Below are the code and all the weights of a small trained network. Each question names an input and a target symbol and asks about switching units off, where a switched-off unit gives its printed mean instead of its output.

import numpy as np


def w(rows, s, z=0):
    codes = np.array(rows[::2]) - 128.0
    scale = np.full(codes.shape[1], s)
    scale[-1] = z or s
    return codes * scale


def f(y):
    return np.maximum(y, 0)


def softmax(a):
    e = np.exp(a - a.max(-1, keepdims=True))
    return e / e.sum(-1, keepdims=True)


def log_softmax(a):
    a = a - a.max(-1, keepdims=True)
    return a - np.log(np.exp(a).sum(-1, keepdims=True))


def net(x, mask):
    ids = ['αζηθλμσφ'.index(c) for c in x.split()]
    T = len(ids)
    res = E[ids] + P[:T]
    u = 0
    for l in range(2):
        q, k, v = (res @ M[l].T for M in (Q, K, V))
        z = softmax(np.where(np.tri(T) > 0, q @ k.T / 4**0.5, -1e9)) @ v
        res = res + np.where(mask[u], z, O[l][:, -1]) @ O[l][:, :-1]
        u += 1
        y = f(res @ A[l][:, :-1].T + A[l][:, -1])
        res = res + np.where(mask[u : u + 16], y, B[l][:, -1]) @ B[l][:, :-1]
        u += 16
    return log_softmax(res[-1] @ U[:, :-1].T + U[:, -1])


Q, K, V, O, A, B = {}, {}, {}, {}, {}, {}
E = w([
[18,31,184],'α',
[38,45,168],'ζ',
[197,159,141],'η',
[99,84,178],'θ',
[10,237,113],'λ',
[197,161,140],'μ',
[68,169,126],'σ',
[94,111,64],'φ',
],0.013)
P = w([
[117,21,254],'0',
[212,124,235],'1',
[162,110,226],'2',
[159,134,205],'3',
[160,161,193],'4',
[167,180,184],'5',
[167,192,174],'6',
[166,200,174],'7',
],0.0049)
Q[0] = w([
[152,179,87],'0.h1',
[157,55,132],'0.h1',
[97,105,169],'0.h1',
[219,189,9],'0.h1',
],0.012)
K[0] = w([
[120,123,64],'0.h1',
[179,99,212],'0.h1',
[123,140,174],'0.h1',
[146,89,5],'0.h1',
],0.011)
V[0] = w([
[136,138,116],'0.h1',
[138,188,254],'0.h1',
[134,151,165],'0.h1',
[143,122,17],'0.h1',
],0.0074)
O[0] = w([
[130,118,161,95],'0.h1',
[221,111,60,175],'0.h1',
[161,118,124,132],'0.h1',
[88,110,255,5],'0.h1',
],0.0082,0.0028)
A[0] = w([
[125,129,137,96],'0.n1',
[82,110,231,99],'0.n2',
[131,133,197,24],'0.n3',
[234,165,105,69],'0.n4',
[88,193,162,93],'0.n5',
[105,56,124,62],'0.n6',
[130,58,92,113],'0.n7',
[117,23,56,99],'0.n8',
[188,21,57,4],'0.n9',
[165,93,149,129],'0.n10',
[165,154,160,89],'0.n11',
[245,82,66,137],'0.n12',
[101,57,207,13],'0.n13',
[171,100,203,68],'0.n14',
[147,197,183,106],'0.n15',
[166,93,79,51],'0.n16',
],0.012,0.0043)
B[0] = w([
[148,64,172,128],'0.n1',
[115,164,22,161],'0.n2',
[147,122,71,130],'0.n3',
[56,65,181,162],'0.n4',
[168,48,218,162],'0.n5',
[170,183,180,182],'0.n6',
[174,95,146,202],'0.n7',
[200,31,133,254],'0.n8',
[59,251,201,181],'0.n9',
[146,149,163,149],'0.n10',
[119,176,175,141],'0.n11',
[187,165,28,190],'0.n12',
[213,186,103,159],'0.n13',
[181,164,138,138],'0.n14',
[161,148,105,159],'0.n15',
[128,199,136,141],'0.n16',
],0.022,0.0046)
Q[1] = w([
[162,83,147],'1.h1',
[182,20,188],'1.h1',
[255,97,255],'1.h1',
[147,112,161],'1.h1',
],0.01)
K[1] = w([
[132,91,100],'1.h1',
[183,72,51],'1.h1',
[221,132,6],'1.h1',
[164,132,97],'1.h1',
],0.017)
V[1] = w([
[143,159,238],'1.h1',
[116,61,141],'1.h1',
[117,128,137],'1.h1',
[106,9,2],'1.h1',
],0.0038)
O[1] = w([
[142,76,240,3],'1.h1',
[149,148,177,20],'1.h1',
[134,112,150,41],'1.h1',
[135,253,10,233],'1.h1',
],0.0055,0.0011)
A[1] = w([
[80,132,118,254],'1.n1',
[117,134,120,27],'1.n2',
[64,77,79,153],'1.n3',
[109,89,146,75],'1.n4',
[69,81,109,105],'1.n5',
[4,124,136,133],'1.n6',
[113,128,122,52],'1.n7',
[147,137,145,96],'1.n8',
[101,128,122,46],'1.n9',
[114,118,106,173],'1.n10',
[113,135,155,147],'1.n11',
[83,146,104,150],'1.n12',
[78,130,164,177],'1.n13',
[136,100,139,17],'1.n14',
[127,85,137,127],'1.n15',
[111,175,143,72],'1.n16',
],0.023,0.0065)
B[1] = w([
[60,51,22,202],'1.n1',
[136,105,168,128],'1.n2',
[57,110,182,216],'1.n3',
[150,169,97,154],'1.n4',
[158,153,56,158],'1.n5',
[186,191,254,170],'1.n6',
[136,110,115,128],'1.n7',
[128,106,105,254],'1.n8',
[144,82,164,128],'1.n9',
[157,141,150,200],'1.n10',
[157,131,116,159],'1.n11',
[143,154,181,167],'1.n12',
[195,155,153,160],'1.n13',
[110,87,130,193],'1.n14',
[88,140,156,247],'1.n15',
[99,168,114,154],'1.n16',
],0.039,0.0044)
U = w([
[183,76,107,152],'α',
[163,93,120,42],'ζ',
[136,192,76,65],'η',
[244,115,2,254],'θ',
[199,188,180,30],'λ',
[132,192,76,83],'μ',
[84,97,13,116],'σ',
[104,174,155,114],'φ',
],0.0059,0.0051)

Each question gives the input, a string of symbols that net reads in full, and the target symbol t.
The units are the heads (4 rows each of Q, K, V and O) and the neurons (one row each of A and B). Each row of codes is followed by its name. A weight is (code - 128) times the scale printed after its matrix; where a second scale follows, it is the last column's (O, A, B and U).
mask holds one flag per unit, layer by layer, with each layer's heads first. A switched-off unit (its flag False) gives its mean, the last column of its rows in O or B, instead of its output. The means were averaged over made-up inputs and are rounded, as every weight is.
A unit's drop is (log p(t) with every unit on - log p(t) with that unit switched off) / (log p(t) with every unit on - log p(t) with every unit switched off).
The circuit of an input: a set's keep is (log p(t) with only the set's units on - log p(t) with every unit switched off) / (log p(t) with every unit on - log p(t) with every unit switched off). Starting from the 12 units with the biggest drops (on a tie, the unit counted first), units are removed one at a time, each time the one whose removal leaves the highest keep (on an exact tie, the one counted first), for as long as the keep stays at least 0.8.
circuit, biggest first: the units of the circuit, biggest drop first
top k neurons: the k neurons with the biggest drops, biggest first
k most important neurons of layer l: the k neurons of layer l with the biggest drops, biggest first
input φ θ ζ, target θ: circuit, biggest first -> [0.n13, 0.n2]
input θ μ η φ φ φ, target σ: 3 most important neurons of layer 0 -> [0.n12, 0.n9, 0.n8]
input φ φ φ, target σ: top 2 neurons -> [0.n9, 1.n1]
input φ φ φ φ φ, target λ: top 4 neurons -> [1.n6, 0.n8, 0.n12, 0.n7]
input ζ ζ λ, target λ: top 4 neurons -> [0.n5, 0.n8, 0.n9, 1.n13]
input φ φ σ, target σ: circuit, biggest first -> [0.n8, 1.n1, 0.n7]
input α α φ, target θ: top 4 neurons -> [0.n12, 0.n8, 1.n3, 1.n15]
input α α η, target η: circuit, biggest first -> [0.n8, 0.h1, 0.n9, 1.n16]
input η φ α φ θ, target θ: 2 most important neurons of layer 0 -> [0.n12, 0.n4]
input φ μ φ φ φ φ α, target θ: top 2 neurons -> [0.n4, 0.n9]
input ζ σ μ, target η: 2 most important neurons of layer 0 -> [0.n12, 0.n8]
input φ λ α, target θ: top 2 neurons -> [0.n9, 0.n2]
input η α φ, target θ: top 4 neurons -> [0.n12, 0.n8, 0.n4, 1.n3]
input η ζ φ φ σ φ φ, target φ: top 4 neurons -> [0.n9, 0.n12, 0.n7, 1.n6]
input α λ φ θ, target θ: top 2 neurons -> [0.n12, 1.n3]
input α φ φ, target φ: 3 most important neurons of layer 0 -> [0.n6, 0.n9, 0.n13]
input φ φ λ, target λ: 3 most important neurons of layer 0 -> [0.n12, 0.n8, 0.n13]
input φ ζ α λ, target θ: top 3 neurons -> [0.n5, 0.n8, 1.n3]
input σ φ φ φ φ φ, target λ: 3 most important neurons of layer 1 -> [1.n6, 1.n13, 1.n12]
input α α σ μ, target μ: 2 most important neurons of layer 1 -> [1.n16, 1.n12]
